Questions about the array below. Indices start at 0.
1) Give the entry in row 0 and column 0.
2) Give the entry in row 1 and column 2.
3) Give the entry in row 2 and column 0.
4) Give the entry in row 2 and column 1.
5) Give the entry in row 1 and column 0.
6) Give the entry just left of the largest entry.
7) Give the entry directly below 28.473.
8) Give the entry at row 0, column 2.
-26.154  -25.760  -26.786  -26.000  -25.795   27.905   27.071   28.136
-26.029   26.870   28.566   28.356   27.821   27.069   28.960   27.323
-25.769  -25.701  -26.246  -25.643  -24.023   27.757   29.095   28.118
-25.472   28.659   28.224   27.393   28.480   27.814   28.013   28.243
-25.123  -26.893  -25.549  -25.194   25.408   28.474   28.473   26.846
-26.222   28.879   27.362   27.836   27.299   27.602   27.257   27.587
-25.890  -24.987  -26.976  -24.963  -25.578   28.126   27.215   28.039
-26.195  -26.084  -26.433  -26.307  -25.945  -26.137  -26.405    0.828
-26.275  -25.613  -26.701  -26.173   27.737   26.775   27.530   28.155
-25.083   27.697   27.502   28.279   28.350   27.892   27.952   28.086
-25.750  -26.455   28.181   27.828   27.413   27.373   27.517   27.755
1) -26.154
2) 28.566
3) -25.769
4) -25.701
5) -26.029
6) 27.757
7) 27.257
8) -26.786

arr =
[[-1.95 -0.37 -0.25  1.38 -0.68 -1.95 -0.14 -1.34 -0.41 -0.61  0.23 -0.21
  -0.13  0.68  0.43 -0.06]
 [ 1.86 -0.29 -0.38 -0.59  1.57 -0.61  0.72 -0.82 -0.49 -1.43  0.12  0.60
  -2.03 -0.42 -0.65 -0.54]
 [-4.44 -0.17  0.43 -0.80  0.28  0.41 -1.52  0.10 -0.40 -0.84 -0.52 -1.13
  -0.63 -0.45  0.53 -0.07]]
What is the entry just right of 1.38?
Answer: -0.68
The entry just right of the largest entry -> -0.29
What is the entry just right of 0.41?
Answer: -1.52
What is the entry just right of 0.10?
Answer: -0.40
The entry just right of 0.28: 0.41
What is the entry just right of 0.53?
Answer: -0.07
What is the entry just left of -0.49?
Answer: -0.82
The entry just left of 0.68: -0.13
What is the entry just right of 0.23?
Answer: -0.21
What is the entry just right of the smallest entry?
Answer: -0.17

Read these off the row that follows.
1) The entry just right of -2.26?
2) The entry just right of the largest entry?
3) The entry just left of -2.66?
-2.26   1.88   1.70  -1.26   0.46   3.02   1.56  -1.47  -2.66   1.50   4.82  -0.37
1) 1.88
2) -0.37
3) -1.47

[[-2.07  2.26 -5.47  1.26 -0.71 -0.48  1.23  0.57]
 [-0.06 -3.16 -2.15 -5.75  0.66 -1.71  0.41  0.69]
 [ 0.55  2.30 -1.76 -4.12  4.87 -2.35  2.01 -0.54]
 [-0.70  3.01 -1.91 -3.36  1.00 -2.27 -2.04  0.39]]
The 2nd-last entry, reading row by row is -2.04
Report the entry just right of -2.04.
0.39
The entry in the bottom-left corner is -0.70
Report the entry just left of -1.76.
2.30
The largest entry in the first row: 2.26
Report the bottom entry of the column that holds the largest entry.
1.00
The smallest entry in the first column is -2.07
The entry just left of -3.16: -0.06
Report the entry in the top-right corner.
0.57
The entry just right of -0.70 is 3.01
The 2nd entry on the diagonal from the top-right corner: 0.41
Report the 3rd entry, reading row by row.
-5.47
Report the first entry in the row that holds the largest entry.
0.55
The fourth entry, reading row by row -> 1.26
Report the entry directly below -2.15.
-1.76
Report the maximum.
4.87
The fifth-last entry, reading row by row -> -3.36
The entry directly below the smallest entry: -4.12
Report the entry just left of the smallest entry.
-2.15
The top entry of the column that holds the largest entry: -0.71
The last entry in the row that holds the smallest entry: 0.69
Report the entry just left of -0.54.
2.01
Report the entry just left of -2.15.
-3.16
Report the entry directly above the largest entry.
0.66

[[-1.477  0.398 -0.376 -1.979  0.930 -0.650 -1.016 -0.871  0.078  0.419
  -1.161  2.229]
 [-1.218  0.041 -1.066 -0.754  0.132  0.871 -1.646 -0.533  0.931  0.357
  -1.061  2.790]
 [-1.437  0.480 -0.032 -2.388  1.101 -1.351 -0.558 -0.949 -0.316  0.401
  -1.061  1.667]
 [-1.437  0.315 -0.549 -1.775  0.759 -0.299 -1.188 -0.793  0.275  0.419
  -1.161  2.454]
 [-0.820 -0.316 -1.469  0.472 -0.551  1.807 -1.817 -0.170  1.260  0.151
  -0.786  2.510]
 [-1.377  0.480  0.141 -2.490  1.101 -1.585 -0.387 -0.949 -0.513  0.357
  -0.986  1.274]
 [-1.477  0.425 -0.204 -2.285  0.987 -1.001 -0.787 -0.897 -0.119  0.410
  -1.124  2.004]
 [-1.278  0.480  0.313 -2.490  1.158 -1.702 -0.158 -0.949 -0.710  0.312
  -0.936  1.050]
 [-1.098 -0.069 -1.181 -0.345 -0.038  1.105 -1.760 -0.403  1.063  0.285
  -0.986  2.790]
 [-1.158  0.480  0.313 -2.490  1.158 -1.702 -0.101 -0.897 -0.776  0.222
  -0.811  1.050]
 [-1.397  0.233 -0.721 -1.469  0.531  0.052 -1.417 -0.689  0.472  0.401
  -1.174  2.622]
 [-0.820 -0.344 -1.469  0.676 -0.608  1.924 -1.817 -0.170  1.260  0.115
  -0.786  2.285]
 [-0.979 -0.207 -1.411  0.063 -0.266  1.456 -1.817 -0.273  1.194  0.231
  -0.886  2.678]
 [-1.337  0.151 -0.951 -1.162  0.360  0.403 -1.531 -0.611  0.669  0.383
  -1.149  2.734]]
The entry just left of -1.411: -0.207
The entry just right of -0.344 -> -1.469
The entry just left of 2.285 is -0.786
Find the entry just right of -0.776.
Answer: 0.222
The entry just left of -1.124: 0.410
